Below are the code and all the weights of a small trained network. Each question names an input and a target symbol and asks about switching units off, where a switched-off unit gives its printed mean instead of its output.

import numpy as np


def w(rows, s, z=0):
    codes = np.array(rows[::2]) - 128.0
    scale = np.full(codes.shape[1], s)
    scale[-1] = z or s
    return codes * scale


def norm(h):
    return h / np.sqrt((h * h).mean(-1, keepdims=True) + 1e-5)


def f(y):
    return y / 2 * (1 + np.tanh(0.7978845608 * (y + 0.044715 * y**3)))


def softmax(a):
    e = np.exp(a - a.max(-1, keepdims=True))
    return e / e.sum(-1, keepdims=True)


def log_softmax(a):
    a = a - a.max(-1, keepdims=True)
    return a - np.log(np.exp(a).sum(-1, keepdims=True))


def net(x, mask):
    ids = ['ΠΨγλμτ'.index(c) for c in x.split()]
    T = len(ids)
    res = E[ids] + P[:T]
    u = 0
    for l in range(2):
        q, k, v = (norm(res) @ M[l].T for M in (Q, K, V))
        z = softmax(np.where(np.tri(T) > 0, q @ k.T / 3**0.5, -1e9)) @ v
        res = res + np.where(mask[u], z, O[l][:, -1]) @ O[l][:, :-1]
        u += 1
        y = f(norm(res) @ A[l][:, :-1].T + A[l][:, -1])
        res = res + np.where(mask[u : u + 4], y, B[l][:, -1]) @ B[l][:, :-1]
        u += 4
    return log_softmax(norm(res)[-1] @ U[:, :-1].T + U[:, -1])


Q, K, V, O, A, B = {}, {}, {}, {}, {}, {}
E = w([
[103,148,136,145],'Π',
[135,136,189,182],'Ψ',
[191,170,154,71],'γ',
[251,147,145,77],'λ',
[91,237,148,61],'μ',
[196,2,143,89],'τ',
],0.0098)
P = w([
[124,94,106,117],'0',
[97,250,135,202],'1',
[104,165,37,94],'2',
[128,103,184,86],'3',
[127,186,130,202],'4',
[95,138,50,96],'5',
[126,96,177,90],'6',
[148,175,126,218],'7',
[77,128,34,81],'8',
[139,91,190,97],'9',
],0.013)
Q[0] = w([
[74,167,144,11],'L0H1',
[67,118,156,128],'L0H1',
[154,78,121,254],'L0H1',
],0.0046)
K[0] = w([
[254,191,148,75],'L0H1',
[113,151,27,138],'L0H1',
[146,226,64,156],'L0H1',
],0.0062)
V[0] = w([
[174,69,48,117],'L0H1',
[91,175,63,150],'L0H1',
[124,2,55,136],'L0H1',
],0.0076)
O[0] = w([
[133,110,72,147,90],'L0H1',
[34,254,30,27,120],'L0H1',
[178,95,58,224,3],'L0H1',
],0.008,0.0034)
A[0] = w([
[254,172,182,151,71],'L0N1',
[124,78,182,78,5],'L0N2',
[147,171,202,166,148],'L0N3',
[65,70,176,75,82],'L0N4',
],0.0098,0.0019)
B[0] = w([
[2,196,145,99,250],'L0N1',
[83,172,199,225,194],'L0N2',
[155,141,18,94,254],'L0N3',
[157,69,133,63,213],'L0N4',
],0.006,0.0036)
Q[1] = w([
[139,100,251,85],'L1H1',
[161,175,157,159],'L1H1',
[175,96,73,55],'L1H1',
],0.016)
K[1] = w([
[68,71,71,2],'L1H1',
[208,56,47,177],'L1H1',
[95,186,143,75],'L1H1',
],0.0096)
V[1] = w([
[233,180,230,122],'L1H1',
[236,98,51,2],'L1H1',
[124,196,137,65],'L1H1',
],0.0085)
O[1] = w([
[195,254,169,156,123],'L1H1',
[243,61,155,135,206],'L1H1',
[109,163,79,208,254],'L1H1',
],0.013,0.0039)
A[1] = w([
[97,136,247,1,18],'L1N1',
[137,82,211,198,94],'L1N2',
[36,53,142,19,17],'L1N3',
[120,200,228,63,5],'L1N4',
],0.008,0.0023)
B[1] = w([
[52,66,133,237,254],'L1N1',
[72,146,174,127,188],'L1N2',
[160,121,21,202,209],'L1N3',
[155,4,153,163,241],'L1N4',
],0.011,0.0026)
U = w([
[93,94,124,200,49],'Π',
[21,103,201,65,105],'Ψ',
[191,160,186,102,122],'γ',
[165,185,161,150,155],'λ',
[136,143,133,10,254],'μ',
[124,108,20,127,144],'τ',
],0.014,0.0079)

Each question gives the input, a string of symbols that net reads in full, and the target symbol t.
The units are the heads (3 rows each of Q, K, V and O) and the neurons (one row each of A and B). Each row of codes is followed by its name. A weight is (code - 128) times the scale printed after its matrix; where a second scale follows, it is the last column's (O, A, B and U).
mask holds one flag per unit, layer by layer, with each layer's heads first. A switched-off unit (its flag False) gives its mean, the last column of its rows in O or B, instead of its output. The means were averaged over made-up inputs and are rounded, as every weight is.
A unit's drop is (log p(t) with every unit on - log p(t) with that unit switched off) / (log p(t) with every unit on - log p(t) with every unit switched off).
The circuit of an input: a set's keep is (log p(t) with only the set's units on - log p(t) with every unit switched off) / (log p(t) with every unit on - log p(t) with every unit switched off). Starting from all 10 units, units are removed one at a time, each time the one whose removal leaves the highest keep (on an exact tie, the one counted first), for as long as the keep stays at least 0.8.
units of the circuit, in order: the units of the circuit, biggest drop first
most important unit: the unit with the biggest drop
k most important neurons: the k neurons with the biggest drops, biggest first
k most important neurons of layer l: the k neurons of layer l with the biggest drops, biggest first
input γ λ τ μ Ψ Π Π γ, target μ: 3 most important neurons : L1N1; L0N2; L0N1
input γ λ λ, target λ: units of the circuit, in order : L1H1
input τ Ψ Π Π Ψ μ Ψ μ, target Π: units of the circuit, in order : L1H1; L0H1; L1N1; L1N3
input Ψ Π γ Ψ μ, target Ψ: units of the circuit, in order : L1H1; L0H1; L1N4
input μ λ Π μ Ψ γ, target μ: units of the circuit, in order : L1H1; L0H1; L1N3; L1N1
input λ Ψ Π λ γ μ λ μ, target γ: units of the circuit, in order : L0H1; L1H1
input Ψ Π γ μ Π τ τ γ, target Ψ: units of the circuit, in order : L1H1; L0H1; L0N1
input Π λ γ Π τ μ γ μ, target τ: 3 most important neurons : L0N1; L1N3; L0N2
input Ψ Ψ μ τ Π Π Π λ, target Ψ: units of the circuit, in order : L0N1; L1H1; L0H1
input Π λ λ Π, target γ: units of the circuit, in order : L1H1; L0N1; L0H1
input Ψ λ γ μ λ γ τ γ λ Ψ, target γ: units of the circuit, in order : L1H1; L1N1
input Ψ Π μ λ μ γ λ Ψ γ, target λ: units of the circuit, in order : L1H1; L0N1; L0H1
input λ μ Ψ, target μ: units of the circuit, in order : L1N1; L1N3
input Ψ Ψ μ Ψ τ, target Ψ: 4 most important neurons : L0N1; L0N2; L0N4; L0N3
input Π γ Ψ τ λ γ γ μ Π Ψ, target τ: units of the circuit, in order : L1H1; L1N3
input Ψ τ Π γ, target τ: 3 most important neurons of layer 0 : L0N2; L0N3; L0N4
input γ Ψ Π Π τ τ Π, target μ: most important unit : L0N2
input λ τ τ μ μ Π λ, target τ: 3 most important neurons : L1N3; L0N1; L0N3
input Π Π λ τ γ, target τ: 2 most important neurons : L1N3; L0N1
input τ Π Ψ μ λ μ λ γ, target Π: most important unit : L1H1
input λ μ Ψ τ, target Π: 4 most important neurons : L1N3; L0N3; L0N2; L0N4
input τ γ μ γ τ μ Ψ λ, target Π: 2 most important neurons : L0N1; L1N1
input τ Π γ λ Π λ γ γ, target Π: 2 most important neurons : L0N1; L1N1
input Ψ γ Π μ μ Π Ψ, target τ: 2 most important neurons : L1N3; L0N3
